Here is a tiny trained network, its code and every weight. The questions are about switching its units off for an input and a target symbol, where a switched-off unit gives its printed mean instead of its output.

import numpy as np


def w(rows, s, z=0):
    codes = np.array(rows[::2]) - 128.0
    scale = np.full(codes.shape[1], s)
    scale[-1] = z or s
    return codes * scale


def norm(h):
    return h / np.sqrt((h * h).mean(-1, keepdims=True) + 1e-5)


def f(y):
    return np.maximum(y, 0)


def softmax(a):
    e = np.exp(a - a.max(-1, keepdims=True))
    return e / e.sum(-1, keepdims=True)


def log_softmax(a):
    a = a - a.max(-1, keepdims=True)
    return a - np.log(np.exp(a).sum(-1, keepdims=True))


def net(x, mask):
    ids = ['γδεηλμξτψω'.index(c) for c in x.split()]
    T = len(ids)
    res = E[ids] + P[:T]
    r = norm(res)
    for j in range(2):
        rows = slice(3 * j, 3 * j + 3)
        q, k, v = (r @ M[0][rows].T for M in (Q, K, V))
        z = softmax(np.where(np.tri(T) > 0, q @ k.T / 3**0.5, -1e9)) @ v
        o = O[0][rows]
        res = res + np.where(mask[j], z, o[:, -1]) @ o[:, :-1]
    y = f(norm(res) @ A[0][:, :-1].T + A[0][:, -1])
    res = res + np.where(mask[2:10], y, B[0][:, -1]) @ B[0][:, :-1]
    return log_softmax(norm(res)[-1] @ U[:, :-1].T + U[:, -1])


Q, K, V, O, A, B = {}, {}, {}, {}, {}, {}
E = w([
[137,17,142],'γ',
[132,39,139],'δ',
[105,2,136],'ε',
[125,20,112],'η',
[98,68,124],'λ',
[100,64,154],'μ',
[129,71,161],'ξ',
[114,31,151],'τ',
[117,58,137],'ψ',
[119,68,92],'ω',
],0.0085)
P = w([
[151,222,113],'0',
[150,77,203],'1',
[34,26,7],'2',
[141,104,191],'3',
[141,104,195],'4',
[38,41,1],'5',
[162,45,75],'6',
[137,119,195],'7',
[39,31,4],'8',
[166,62,67],'9',
[136,125,194],'10',
[39,26,4],'11',
[167,59,66],'12',
[136,136,196],'13',
],0.0084)
Q[0] = w([
[167,124,111],'head 1',
[127,149,6],'head 1',
[109,107,96],'head 1',
[154,115,155],'head 2',
[142,126,66],'head 2',
[182,125,81],'head 2',
],0.023)
K[0] = w([
[163,90,147],'head 1',
[48,26,120],'head 1',
[100,100,95],'head 1',
[136,214,78],'head 2',
[32,20,134],'head 2',
[9,81,55],'head 2',
],0.013)
V[0] = w([
[180,206,116],'head 1',
[105,171,255],'head 1',
[98,157,212],'head 1',
[56,156,64],'head 2',
[14,121,78],'head 2',
[102,172,78],'head 2',
],0.0093)
O[0] = w([
[55,130,86,61],'head 1',
[133,1,69,3],'head 1',
[130,65,79,41],'head 1',
[139,180,68,104],'head 2',
[187,136,69,129],'head 2',
[113,215,55,91],'head 2',
],0.0074,0.0039)
A[0] = w([
[153,203,157,17],'neuron 1',
[251,162,128,117],'neuron 2',
[192,148,192,191],'neuron 3',
[208,144,139,111],'neuron 4',
[103,128,24,1],'neuron 5',
[227,171,112,19],'neuron 6',
[83,108,90,143],'neuron 7',
[59,133,167,151],'neuron 8',
],0.015,0.0038)
B[0] = w([
[218,175,75,156],'neuron 1',
[86,12,160,234],'neuron 2',
[217,59,212,254],'neuron 3',
[103,2,134,199],'neuron 4',
[244,50,148,163],'neuron 5',
[158,44,216,193],'neuron 6',
[136,180,78,186],'neuron 7',
[64,247,58,219],'neuron 8',
],0.009,0.0059)
U = w([
[105,164,209,88],'γ',
[40,157,165,130],'δ',
[197,141,160,83],'ε',
[217,188,192,96],'η',
[244,149,61,122],'λ',
[137,87,3,121],'μ',
[22,87,63,80],'ξ',
[38,97,147,57],'τ',
[89,158,65,225],'ψ',
[172,176,104,250],'ω',
],0.025,0.012)

Each question gives the input, a string of symbols that net reads in full, and the target symbol t.
The units are the heads (3 rows each of Q, K, V and O) and the neurons (one row each of A and B). Each row of codes is followed by its name. A weight is (code - 128) times the scale printed after its matrix; where a second scale follows, it is the last column's (O, A, B and U).
mask holds one flag per unit, heads first, then neurons. A switched-off unit (its flag False) gives its mean, the last column of its rows in O or B, instead of its output. The means were averaged over made-up inputs and are rounded, as every weight is.
A unit's drop is (log p(t) with every unit on - log p(t) with that unit switched off) / (log p(t) with every unit on - log p(t) with every unit switched off).
The circuit of an input: a set's keep is (log p(t) with only the set's units on - log p(t) with every unit switched off) / (log p(t) with every unit on - log p(t) with every unit switched off). Starting from all 10 units, units are removed one at a time, each time the one whose removal leaves the highest keep (on an exact tie, the one counted first), for as long as the keep stays at least 0.8.
circuit, biggest first: the units of the circuit, biggest drop first
k most important neurons: the k neurons with the biggest drops, biggest first
which heads matter: for each layer, one digit per head in row order, 1 if its drop is at least 0.15 and else 0, layers parted by /
input η μ δ δ, target η: most important neuron => (neuron 1)
input ψ τ τ η ξ, target ψ: which heads matter => 10
input ω δ γ γ ξ ω μ τ, target ω: which heads matter => 11
input ω ξ ξ μ ε ε δ η γ ξ λ, target ω: circuit, biggest first => (head 1; neuron 1; head 2)
input η η δ δ ξ ψ, target γ: which heads matter => 11
input η η ψ η ξ ε ω δ λ δ δ ω ε τ, target η: which heads matter => 10
input η η τ δ μ, target η: circuit, biggest first => (neuron 1; head 1)
input λ ψ τ τ ε ψ ξ ω ψ λ δ ε ε η, target λ: circuit, biggest first => (head 2; head 1; neuron 2)
input η λ η λ λ ψ λ ε ψ η ε, target η: circuit, biggest first => (head 1; neuron 1)
input ξ λ η ω η, target ξ: circuit, biggest first => (head 1; neuron 3)
input δ γ δ τ ψ γ γ τ η τ η, target δ: circuit, biggest first => (head 1; neuron 8)
input λ γ λ γ η η ξ μ, target λ: circuit, biggest first => (head 2; neuron 5; head 1)
input τ δ η δ, target τ: circuit, biggest first => (head 1; head 2)
input τ η ξ ξ μ η δ λ, target τ: circuit, biggest first => (head 2; head 1)
input μ η γ ψ λ, target μ: circuit, biggest first => (head 1)
input ω ξ γ ω τ ξ γ ω η μ ω ε μ ξ, target ω: circuit, biggest first => (head 1; head 2; neuron 1; neuron 6)
input η λ δ, target ε: 2 most important neurons => (neuron 2; neuron 4)
input λ ψ μ γ μ λ ω μ ψ, target γ: 2 most important neurons => (neuron 1; neuron 5)
input γ ω τ γ τ δ ξ η η μ λ, target δ: circuit, biggest first => (neuron 8; head 1)
input η ω ξ ε ψ ξ, target η: 2 most important neurons => (neuron 2; neuron 4)
input γ ξ η η ε ω γ ω ξ, target η: 3 most important neurons => (neuron 2; neuron 4; neuron 3)
input λ γ τ λ, target λ: circuit, biggest first => (head 2)
input η μ η ξ λ, target η: 2 most important neurons => (neuron 3; neuron 1)
input λ ω τ ω η ψ γ η ψ δ ψ, target λ: 2 most important neurons => (neuron 5; neuron 8)
input η ξ η ξ δ γ λ ε, target η: 2 most important neurons => (neuron 3; neuron 2)
